Below is a small trained network, with its code and all its weights. Each question gives an input and a class and asks what happens when units are switched off, that is, made to give their printed mean instead of their output.

import numpy as np


def w(rows, s, z=0):
    codes = np.array(rows[::2]) - 128.0
    scale = np.full(codes.shape[1], s)
    scale[-1] = z or s
    return codes * scale


def f(y):
    return y / 2 * (1 + np.tanh(0.7978845608 * (y + 0.044715 * y**3)))


def log_softmax(a):
    a = a - a.max(-1, keepdims=True)
    return a - np.log(np.exp(a).sum(-1, keepdims=True))


def net(x, mask):
    res = np.array(x, float).reshape(1, 6) / 4 @ E
    y = f(res @ A[0][:, :-1].T + A[0][:, -1])
    res = res + np.where(mask, y, B[0][:, -1]) @ B[0][:, :-1]
    return log_softmax(res[-1] @ U[:, :-1].T + U[:, -1])


A, B = {}, {}
E = w([
[153,159,226,179,73,255],'x0',
[121,111,143,134,127,118],'x1',
[104,20,52,85,24,179],'x2',
[73,82,157,38,230,204],'x3',
[123,121,135,132,125,124],'x4',
[58,93,40,245,183,171],'x5',
],0.0057)
A[0] = w([
[115,169,162,72,80,111,44],'n0',
[144,155,111,177,73,93,29],'n1',
[142,147,154,90,107,130,48],'n2',
[134,194,174,170,182,109,134],'n3',
[135,194,169,144,201,84,120],'n4',
[145,148,169,60,90,94,55],'n5',
[144,163,154,141,180,112,107],'n6',
[141,154,185,37,82,93,32],'n7',
[145,164,159,156,178,104,137],'n8',
[116,102,112,105,78,147,92],'n9',
[110,96,163,85,204,174,90],'n10',
[144,145,193,164,99,214,62],'n11',
[156,136,164,77,110,97,52],'n12',
[148,137,147,147,113,162,67],'n13',
[136,73,114,118,95,140,126],'n14',
[124,105,136,78,204,185,67],'n15',
[100,115,63,243,183,173,4],'n16',
[118,94,152,67,195,181,86],'n17',
[128,109,73,96,161,50,55],'n18',
[136,139,184,160,74,222,32],'n19',
[135,159,183,156,172,80,132],'n20',
[136,97,65,75,162,29,53],'n21',
[131,108,133,119,124,106,29],'n22',
[167,192,100,229,13,53,50],'n23',
[134,159,159,148,182,96,138],'n24',
[122,30,64,73,4,166,121],'n25',
[113,95,105,109,89,133,103],'n26',
[106,112,99,182,157,140,87],'n27',
],0.011,0.0017)
B[0] = w([
[144,107,136,180,146,137,161],'n0',
[130,92,150,79,146,94,159],'n1',
[129,117,131,161,145,130,144],'n2',
[129,140,84,101,85,178,190],'n3',
[127,143,95,89,73,178,200],'n4',
[164,90,137,202,148,145,179],'n5',
[132,134,105,105,101,160,163],'n6',
[173,63,122,228,152,147,198],'n7',
[139,140,103,99,104,168,169],'n8',
[134,140,98,117,109,150,156],'n9',
[141,90,130,58,155,80,200],'n10',
[56,217,140,161,137,87,195],'n11',
[147,108,121,182,148,141,164],'n12',
[102,142,134,135,129,106,139],'n13',
[136,133,110,111,97,147,158],'n14',
[122,64,152,77,129,78,194],'n15',
[197,66,139,253,150,154,208],'n16',
[139,75,150,66,142,70,200],'n17',
[66,203,162,163,144,102,194],'n18',
[65,226,145,156,156,82,197],'n19',
[147,143,102,111,92,162,177],'n20',
[53,228,166,168,144,85,218],'n21',
[134,140,128,129,144,132,125],'n22',
[122,43,157,19,172,62,226],'n23',
[132,146,107,109,93,162,170],'n24',
[152,151,76,67,66,218,254],'n25',
[144,151,119,113,106,145,155],'n26',
[164,120,142,174,140,144,160],'n27',
],0.025,0.0084)
U = w([
[140,145,56,46,4,193,253],'0',
[128,35,162,2,140,30,133],'1',
[41,236,159,145,122,73,17],'2',
[201,56,130,218,139,153,105],'3',
],0.0076,0.00049)

Each question gives the input, the list of numbers given to net, and the class t.
The units are the neurons (one row each of A and B). Each row of codes is followed by its name. A weight is (code - 128) times the scale printed after its matrix; where a second scale follows, it is the last column's (A, B and U).
mask holds one flag per neuron, in row order. A switched-off neuron (its flag False) gives its mean, the last column of its row in B, instead of its output. The means were averaged over made-up inputs and are rounded, as every weight is.
A unit's drop is (log p(t) with every unit on - log p(t) with that unit switched off) / (log p(t) with every unit on - log p(t) with every unit switched off).
The circuit of an input: a set's keep is (log p(t) with only the set's units on - log p(t) with every unit switched off) / (log p(t) with every unit on - log p(t) with every unit switched off). Starting from the 12 units with the biggest drops (on a tie, the unit counted first), units are removed one at a time, each time the one whose removal leaves the highest keep (on an exact tie, the one counted first), for as long as the keep stays at least 0.8.
units of the circuit, in order: the units of the circuit, biggest drop first
unit that matters most: the unit with the biggest drop
k most important neurons: the k neurons with the biggest drops, biggest first
drop when u is switched off: that unit's drop, to one decimal
input [-6,1,0,5,-7,-2], class 2: 3 most important neurons : n21, n23, n18
input [6,-2,3,4,-7,0], class 2: unit that matters most : n19
input [-2,-6,-7,7,8,8], class 3: 2 most important neurons : n16, n25
input [-6,-3,8,8,7,-8], class 0: 2 most important neurons : n25, n23
input [4,7,-1,-7,-8,-8], class 3: 2 most important neurons : n7, n5
input [6,5,1,-5,5,3], class 2: 2 most important neurons : n19, n11
input [4,8,-5,8,7,8], class 1: 4 most important neurons : n10, n15, n17, n7
input [-1,-1,-8,4,-3,-8], class 0: 2 most important neurons : n4, n3
input [3,8,2,0,5,5], class 3: 2 most important neurons : n16, n21
input [-6,3,0,4,-8,-7], class 3: 2 most important neurons : n7, n5
input [-8,-6,1,-6,8,-8], class 2: 2 most important neurons : n21, n18
input [7,4,2,8,-5,1], class 1: 2 most important neurons : n17, n10
input [-2,8,-6,5,-1,4], class 0: 2 most important neurons : n23, n4
input [-6,-8,7,6,5,-8], class 3: units of the circuit, in order : n7
input [4,-1,-1,-7,8,-5], class 1: drop when n23 is switched off : 2.7
input [0,-5,-6,-8,1,3], class 1: drop when n23 is switched off : 4.6
input [7,2,5,-6,4,2], class 2: drop when n10 is switched off : 0.3
